Here is a tiny trained network, its code and every weight. The questions are about switching its units off for an input and a target symbol, where a switched-off unit gives its printed mean instead of its output.

import numpy as np


def w(rows, s, z=0):
    codes = np.array(rows[::2]) - 128.0
    scale = np.full(codes.shape[1], s)
    scale[-1] = z or s
    return codes * scale


def f(y):
    return y / 2 * (1 + np.tanh(0.7978845608 * (y + 0.044715 * y**3)))


def softmax(a):
    e = np.exp(a - a.max(-1, keepdims=True))
    return e / e.sum(-1, keepdims=True)


def log_softmax(a):
    a = a - a.max(-1, keepdims=True)
    return a - np.log(np.exp(a).sum(-1, keepdims=True))


def net(x, mask):
    ids = ['ΔΛαβγεζηθμτφω'.index(c) for c in x.split()]
    T = len(ids)
    res = E[ids] + P[:T]
    q, k, v = (res @ M[0].T for M in (Q, K, V))
    z = softmax(np.where(np.tri(T) > 0, q @ k.T / 4**0.5, -1e9)) @ v
    res = res + np.where(mask[0], z, O[0][:, -1]) @ O[0][:, :-1]
    y = f(res @ A[0][:, :-1].T + A[0][:, -1])
    res = res + np.where(mask[1:13], y, B[0][:, -1]) @ B[0][:, :-1]
    return log_softmax(res[-1] @ U[:, :-1].T + U[:, -1])


Q, K, V, O, A, B = {}, {}, {}, {}, {}, {}
E = w([
[156,106,254,206],'Δ',
[112,177,141,166],'Λ',
[143,121,118,42],'α',
[206,147,135,114],'β',
[125,162,125,83],'γ',
[78,128,72,88],'ε',
[157,114,115,134],'ζ',
[148,37,130,154],'η',
[208,94,169,83],'θ',
[157,107,127,149],'μ',
[113,156,91,76],'τ',
[187,155,207,171],'φ',
[103,147,87,160],'ω',
],0.021)
P = w([
[9,87,107,211],'0',
[151,94,166,133],'1',
[183,158,31,112],'2',
[71,85,187,65],'3',
[161,88,171,140],'4',
[202,152,31,106],'5',
[82,99,214,60],'6',
[161,92,167,145],'7',
[204,157,27,106],'8',
[83,122,224,59],'9',
[165,87,168,145],'10',
[202,157,22,105],'11',
[76,141,229,64],'12',
[172,83,177,146],'13',
],0.014)
Q[0] = w([
[125,155,132,243],'head 0',
[71,247,137,50],'head 0',
[38,111,154,172],'head 0',
[107,148,139,158],'head 0',
],0.013)
K[0] = w([
[95,148,133,248],'head 0',
[159,213,140,52],'head 0',
[146,69,150,85],'head 0',
[85,87,72,85],'head 0',
],0.011)
V[0] = w([
[96,127,36,193],'head 0',
[117,76,243,152],'head 0',
[146,2,188,125],'head 0',
[216,56,127,32],'head 0',
],0.0066)
O[0] = w([
[86,82,84,140,117],'head 0',
[126,66,180,254,253],'head 0',
[96,163,8,113,244],'head 0',
[24,65,141,91,99],'head 0',
],0.007)
A[0] = w([
[101,86,142,185,81],'neuron 0',
[24,113,148,156,186],'neuron 1',
[164,102,15,74,253],'neuron 2',
[53,44,135,104,102],'neuron 3',
[151,94,120,110,225],'neuron 4',
[166,87,166,121,162],'neuron 5',
[176,119,187,205,146],'neuron 6',
[151,254,77,99,59],'neuron 7',
[64,174,59,67,171],'neuron 8',
[155,90,181,12,228],'neuron 9',
[148,132,39,146,57],'neuron 10',
[112,126,56,184,141],'neuron 11',
],0.013,0.0043)
B[0] = w([
[207,102,78,106,188],'neuron 0',
[183,85,191,174,171],'neuron 1',
[88,76,123,165,180],'neuron 2',
[147,232,186,124,162],'neuron 3',
[92,151,103,158,155],'neuron 4',
[57,199,170,125,177],'neuron 5',
[95,139,77,80,253],'neuron 6',
[142,135,254,94,146],'neuron 7',
[159,111,93,73,158],'neuron 8',
[159,119,98,170,181],'neuron 9',
[107,138,180,148,154],'neuron 10',
[87,173,150,69,169],'neuron 11',
],0.0096,0.018)
U = w([
[152,195,41,102,201],'Δ',
[116,191,214,98,93],'Λ',
[159,53,122,110,1],'α',
[216,91,206,168,165],'β',
[181,88,161,71,211],'γ',
[57,84,152,62,87],'ε',
[69,84,161,138,82],'ζ',
[44,56,112,175,177],'η',
[207,22,109,219,63],'θ',
[50,127,147,148,142],'μ',
[147,69,149,89,28],'τ',
[150,173,176,74,64],'φ',
[1,175,190,66,218],'ω',
],0.008,0.0021)

Each question gives the input, a string of symbols that net reads in full, and the target symbol t.
The units are the heads (4 rows each of Q, K, V and O) and the neurons (one row each of A and B). Each row of codes is followed by its name. A weight is (code - 128) times the scale printed after its matrix; where a second scale follows, it is the last column's (O, A, B and U).
mask holds one flag per unit, heads first, then neurons. A switched-off unit (its flag False) gives its mean, the last column of its rows in O or B, instead of its output. The means were averaged over made-up inputs and are rounded, as every weight is.
A unit's drop is (log p(t) with every unit on - log p(t) with that unit switched off) / (log p(t) with every unit on - log p(t) with every unit switched off).
The circuit of an input: a set's keep is (log p(t) with only the set's units on - log p(t) with every unit switched off) / (log p(t) with every unit on - log p(t) with every unit switched off). Starting from the 12 units with the biggest drops (on a tie, the unit counted first), units are removed one at a time, each time the one whose removal leaves the highest keep (on an exact tie, the one counted first), for as long as the keep stays at least 0.8.
circuit, biggest first: the units of the circuit, biggest drop first
unit that matters most: the unit with the biggest drop
k most important neurons: the k neurons with the biggest drops, biggest first
input Δ Δ φ Δ Δ η β β, target Δ: circuit, biggest first	[head 0; neuron 6; neuron 1]
input Λ Δ θ θ, target Λ: circuit, biggest first	[neuron 3; head 0; neuron 6]
input η γ φ α θ η, target η: circuit, biggest first	[neuron 2; head 0; neuron 11]
input τ ζ η ω η θ Δ Δ Δ ζ Λ Λ, target Λ: 3 most important neurons	[neuron 7; neuron 6; neuron 0]
input ζ Δ ε Δ φ ζ θ, target Λ: 2 most important neurons	[neuron 3; neuron 5]
input ω Δ ε η ω β ω ω Δ ε Δ Δ Λ, target β: unit that matters most	neuron 6
input Δ θ μ μ Δ η Λ, target β: 2 most important neurons	[neuron 1; neuron 6]
input θ η ε μ, target β: 3 most important neurons	[neuron 6; neuron 1; neuron 3]
input ω ω η ω Δ, target ω: circuit, biggest first	[neuron 5; neuron 6]
input Δ α Δ ε ζ θ Δ θ η Λ η μ μ, target β: circuit, biggest first	[neuron 6; head 0; neuron 1; neuron 11]
input η ε φ γ μ, target η: circuit, biggest first	[head 0; neuron 3; neuron 2; neuron 1]
input θ η θ γ μ Δ Δ α ω θ ω ε, target ε: circuit, biggest first	[neuron 8; neuron 2; head 0]
input Λ θ ω η η Δ ω, target β: circuit, biggest first	[neuron 1; neuron 6]
input Δ Δ ζ β μ γ Δ θ α Δ γ η τ, target γ: unit that matters most	neuron 8
input Λ μ Λ, target Λ: 2 most important neurons	[neuron 7; neuron 0]
input θ η Δ ω Δ ε η η β ζ Δ Δ Δ, target β: 4 most important neurons	[neuron 1; neuron 0; neuron 11; neuron 4]
input β Δ ω η η Λ Δ, target β: 4 most important neurons	[neuron 1; neuron 0; neuron 11; neuron 3]
input Δ Δ μ ε θ η Δ Δ α γ α θ, target θ: circuit, biggest first	[neuron 6; neuron 2]
input θ Δ θ ε Δ θ η, target β: 3 most important neurons	[neuron 1; neuron 3; neuron 6]
input Δ Δ ω Δ η μ β α θ τ η α φ Λ, target Δ: unit that matters most	head 0
